Below is a small trained network, with its code and all its weights. Each question gives an input and a class and asks what happens when units are switched off, that is, made to give their printed mean instead of their output.

import numpy as np


def w(rows, s, z=0):
    codes = np.array(rows[::2]) - 128.0
    scale = np.full(codes.shape[1], s)
    scale[-1] = z or s
    return codes * scale


def f(y):
    return y / 2 * (1 + np.tanh(0.7978845608 * (y + 0.044715 * y**3)))


def log_softmax(a):
    a = a - a.max(-1, keepdims=True)
    return a - np.log(np.exp(a).sum(-1, keepdims=True))


def net(x, mask):
    res = np.array(x, float).reshape(1, 2) / 4 @ E
    y = f(res @ A[0][:, :-1].T + A[0][:, -1])
    res = res + np.where(mask, y, B[0][:, -1]) @ B[0][:, :-1]
    return log_softmax(res[-1] @ U[:, :-1].T + U[:, -1])


A, B = {}, {}
E = w([
[190,63,83,10,142,183,108,89,49,153],'x0',
[67,63,180,104,169,254,136,223,146,56],'x1',
],0.0086)
A[0] = w([
[166,150,121,112,115,23,117,80,127,152,197],'neuron 0',
[131,153,109,150,132,74,141,54,90,137,89],'neuron 1',
[85,105,133,147,125,236,123,173,124,104,56],'neuron 2',
[105,170,144,255,117,41,126,138,161,126,71],'neuron 3',
[187,118,120,59,158,99,118,110,101,153,86],'neuron 4',
[154,153,124,131,107,70,119,94,124,155,82],'neuron 5',
[146,121,88,149,119,56,118,104,118,142,89],'neuron 6',
[174,124,110,48,120,122,130,80,97,154,111],'neuron 7',
[127,130,111,146,125,124,126,118,120,127,250],'neuron 8',
[131,114,106,74,101,149,114,81,98,131,74],'neuron 9',
],0.015,0.013)
B[0] = w([
[135,122,203,115,130,150,85,173,140,111,248],'neuron 0',
[145,136,175,113,166,94,167,133,178,93,186],'neuron 1',
[181,163,142,93,135,60,231,154,181,79,194],'neuron 2',
[102,113,4,138,126,123,206,68,94,131,234],'neuron 3',
[122,130,39,91,144,92,157,72,128,151,169],'neuron 4',
[156,164,124,77,139,99,185,180,181,134,179],'neuron 5',
[166,175,131,132,131,78,146,151,190,105,178],'neuron 6',
[88,129,85,193,107,134,208,105,105,108,187],'neuron 7',
[130,63,230,138,83,214,71,138,22,124,212],'neuron 8',
[112,127,35,137,139,124,182,116,143,117,156],'neuron 9',
],0.024,0.018)
U = w([
[180,147,173,98,139,89,160,167,192,95,116],'0',
[97,97,6,155,108,139,180,55,68,115,85],'1',
[120,84,205,146,92,210,71,127,48,135,253],'2',
[138,136,102,135,159,105,77,111,136,135,93],'3',
[112,138,104,140,148,121,113,98,176,164,90],'4',
[108,171,112,140,112,127,77,100,174,165,94],'5',
[118,164,102,136,129,118,95,114,152,156,93],'6',
],0.013,0.011)

Each question gives the input, the list of numbers given to net, and the class t.
The units are the neurons (one row each of A and B). Each row of codes is followed by its name. A weight is (code - 128) times the scale printed after its matrix; where a second scale follows, it is the last column's (A, B and U).
mask holds one flag per neuron, in row order. A switched-off neuron (its flag False) gives its mean, the last column of its row in B, instead of its output. The means were averaged over made-up inputs and are rounded, as every weight is.
A unit's drop is (log p(t) with every unit on - log p(t) with that unit switched off) / (log p(t) with every unit on - log p(t) with every unit switched off).
The circuit of an input: a set's keep is (log p(t) with only the set's units on - log p(t) with every unit switched off) / (log p(t) with every unit on - log p(t) with every unit switched off). Starting from all 10 units, units are removed one at a time, each time the one whose removal leaves the highest keep (on an exact tie, the one counted first), for as long as the keep stays at least 0.8.
circuit, biggest first: the units of the circuit, biggest drop first
k most important neurons: the k neurons with the biggest drops, biggest first
drop when u is switched off: that unit's drop, to one decimal
input [3,1], class 2: circuit, biggest first => [neuron 3; neuron 2]
input [-8,-7], class 1: circuit, biggest first => [neuron 3]
input [-2,3], class 2: circuit, biggest first => [neuron 3; neuron 5; neuron 6]
input [-7,6], class 1: 3 most important neurons => [neuron 0; neuron 3; neuron 1]
input [6,5], class 1: 3 most important neurons => [neuron 0; neuron 1; neuron 5]
input [8,-8], class 0: 4 most important neurons => [neuron 0; neuron 3; neuron 1; neuron 5]
input [4,0], class 1: 3 most important neurons => [neuron 0; neuron 7; neuron 4]
input [-5,-4], class 1: 2 most important neurons => [neuron 3; neuron 2]
input [2,1], class 2: drop when neuron 3 is switched off => 0.6
input [3,0], class 2: drop when neuron 0 is switched off => 0.0
input [-8,-4], class 1: drop when neuron 3 is switched off => 8.1
